Below are the code and all the weights of a small trained network. Each question names an input and a class and asks about switching units off, where a switched-off unit gives its printed mean instead of its output.

import numpy as np


def w(rows, s, z=0):
    codes = np.array(rows[::2]) - 128.0
    scale = np.full(codes.shape[1], s)
    scale[-1] = z or s
    return codes * scale


def norm(h):
    return h / np.sqrt((h * h).mean(-1, keepdims=True) + 1e-5)


def f(y):
    return np.maximum(y, 0)


def log_softmax(a):
    a = a - a.max(-1, keepdims=True)
    return a - np.log(np.exp(a).sum(-1, keepdims=True))


def net(x, mask):
    res = np.array(x, float).reshape(1, 6) / 4 @ E
    u = 0
    for l in range(3):
        y = f(norm(res) @ A[l][:, :-1].T + A[l][:, -1])
        res = res + np.where(mask[u : u + 11], y, B[l][:, -1]) @ B[l][:, :-1]
        u += 11
    return log_softmax(norm(res)[-1] @ U[:, :-1].T + U[:, -1])


A, B = {}, {}
E = w([
[158,56,165,61],'x0',
[124,127,130,128],'x1',
[123,127,130,128],'x2',
[130,254,210,47],'x3',
[66,142,37,72],'x4',
[128,128,129,128],'x5',
],0.0089)
A[0] = w([
[98,180,125,155,78],'0.n0',
[143,133,80,133,164],'0.n1',
[68,205,79,169,61],'0.n2',
[78,150,79,59,4],'0.n3',
[167,153,192,157,69],'0.n4',
[98,172,93,51,181],'0.n5',
[103,77,100,159,109],'0.n6',
[114,108,62,110,106],'0.n7',
[104,164,131,101,76],'0.n8',
[118,65,148,8,40],'0.n9',
[113,156,146,202,67],'0.n10',
],0.016,0.004)
B[0] = w([
[186,148,104,97,174],'0.n0',
[106,135,86,131,177],'0.n1',
[230,137,79,74,216],'0.n2',
[36,78,89,44,202],'0.n3',
[79,118,213,184,206],'0.n4',
[34,161,104,78,253],'0.n5',
[94,144,76,229,211],'0.n6',
[59,127,144,155,198],'0.n7',
[106,198,104,146,176],'0.n8',
[253,172,57,90,237],'0.n9',
[206,122,162,117,183],'0.n10',
],0.021,0.0073)
A[1] = w([
[134,81,203,153,4],'1.n0',
[81,127,131,125,41],'1.n1',
[80,167,197,131,88],'1.n2',
[133,121,165,141,76],'1.n3',
[171,49,133,78,87],'1.n4',
[250,107,86,104,89],'1.n5',
[61,192,129,125,122],'1.n6',
[100,145,147,146,132],'1.n7',
[142,87,146,181,110],'1.n8',
[100,138,163,109,103],'1.n9',
[64,178,131,132,103],'1.n10',
],0.017,0.0041)
B[1] = w([
[31,195,179,162,193],'1.n0',
[110,191,136,121,144],'1.n1',
[99,109,7,93,188],'1.n2',
[94,150,152,117,163],'1.n3',
[161,154,104,139,144],'1.n4',
[210,221,81,151,255],'1.n5',
[162,54,206,68,230],'1.n6',
[133,158,109,106,162],'1.n7',
[58,130,161,170,210],'1.n8',
[185,55,149,125,156],'1.n9',
[186,39,181,78,202],'1.n10',
],0.018,0.0063)
A[2] = w([
[150,158,140,154,99],'2.n0',
[224,170,103,134,70],'2.n1',
[141,162,161,48,105],'2.n2',
[110,169,87,133,177],'2.n3',
[160,128,236,60,88],'2.n4',
[207,143,128,140,1],'2.n5',
[70,109,134,146,152],'2.n6',
[145,131,149,105,129],'2.n7',
[113,147,133,82,125],'2.n8',
[125,198,253,175,123],'2.n9',
[120,109,102,67,67],'2.n10',
],0.021,0.0019)
B[2] = w([
[134,75,106,96,174],'2.n0',
[187,182,126,94,255],'2.n1',
[156,91,100,226,251],'2.n2',
[165,123,222,109,207],'2.n3',
[132,141,118,247,208],'2.n4',
[131,159,117,94,198],'2.n5',
[163,161,152,125,203],'2.n6',
[132,134,115,157,160],'2.n7',
[137,99,130,181,202],'2.n8',
[75,93,112,4,252],'2.n9',
[88,152,193,97,227],'2.n10',
],0.029,0.0088)
U = w([
[47,103,140,32,252],'0',
[230,199,91,89,32],'1',
[114,103,129,255,153],'2',
],0.016,0.00035)

Each question gives the input, the list of numbers given to net, and the class t.
The units are the neurons (one row each of A and B). Each row of codes is followed by its name. A weight is (code - 128) times the scale printed after its matrix; where a second scale follows, it is the last column's (A, B and U).
mask holds one flag per neuron, layer by layer. A switched-off neuron (its flag False) gives its mean, the last column of its row in B, instead of its output. The means were averaged over made-up inputs and are rounded, as every weight is.
A unit's drop is (log p(t) with every unit on - log p(t) with that unit switched off) / (log p(t) with every unit on - log p(t) with every unit switched off).
The circuit of an input: a set's keep is (log p(t) with only the set's units on - log p(t) with every unit switched off) / (log p(t) with every unit on - log p(t) with every unit switched off). Starting from the 12 units with the biggest drops (on a tie, the unit counted first), units are removed one at a time, each time the one whose removal leaves the highest keep (on an exact tie, the one counted first), for as long as the keep stays at least 0.8.
units of the circuit, in order: the units of the circuit, biggest drop first
unit that matters most: the unit with the biggest drop
k most important neurons: the k neurons with the biggest drops, biggest first
top k neurons in layer l: the k neurons of layer l with the biggest drops, biggest first
drop of u: that unit's drop, to one decimal
input [-1,-5,-5,6,-7,1], class 0: 3 most important neurons	0.n5, 2.n9, 0.n4
input [3,-2,7,5,-5,-7], class 0: units of the circuit, in order	0.n4, 2.n9
input [2,6,-8,-6,-6,-2], class 0: 2 most important neurons	0.n9, 0.n2
input [8,1,-3,-4,-8,2], class 0: 2 most important neurons	0.n2, 2.n9
input [-2,-2,8,2,5,6], class 0: unit that matters most	0.n3
input [-4,4,-1,-1,-5,1], class 0: top 2 neurons in layer 0	0.n4, 0.n9
input [-4,2,0,-3,-4,-6], class 0: 2 most important neurons	0.n9, 2.n9
input [-3,2,0,-5,4,-2], class 2: 4 most important neurons	2.n9, 0.n6, 0.n5, 2.n1
input [5,-4,5,-1,-6,-1], class 0: 2 most important neurons	0.n4, 0.n2
input [-1,0,-2,-5,4,-6], class 2: 3 most important neurons	2.n9, 0.n6, 0.n5
input [7,-4,-4,8,3,-3], class 2: 4 most important neurons	0.n5, 0.n2, 2.n2, 2.n4
input [-5,4,-8,8,6,6], class 2: top 2 neurons in layer 2	2.n2, 2.n9
input [-3,6,0,-6,7,-4], class 0: drop of 2.n2	0.3
input [-1,3,6,5,-4,6], class 2: drop of 2.n4	0.1
input [4,6,3,1,-4,2], class 0: drop of 0.n4	1.6
input [-5,3,-4,8,-2,8], class 2: most important neuron	0.n9
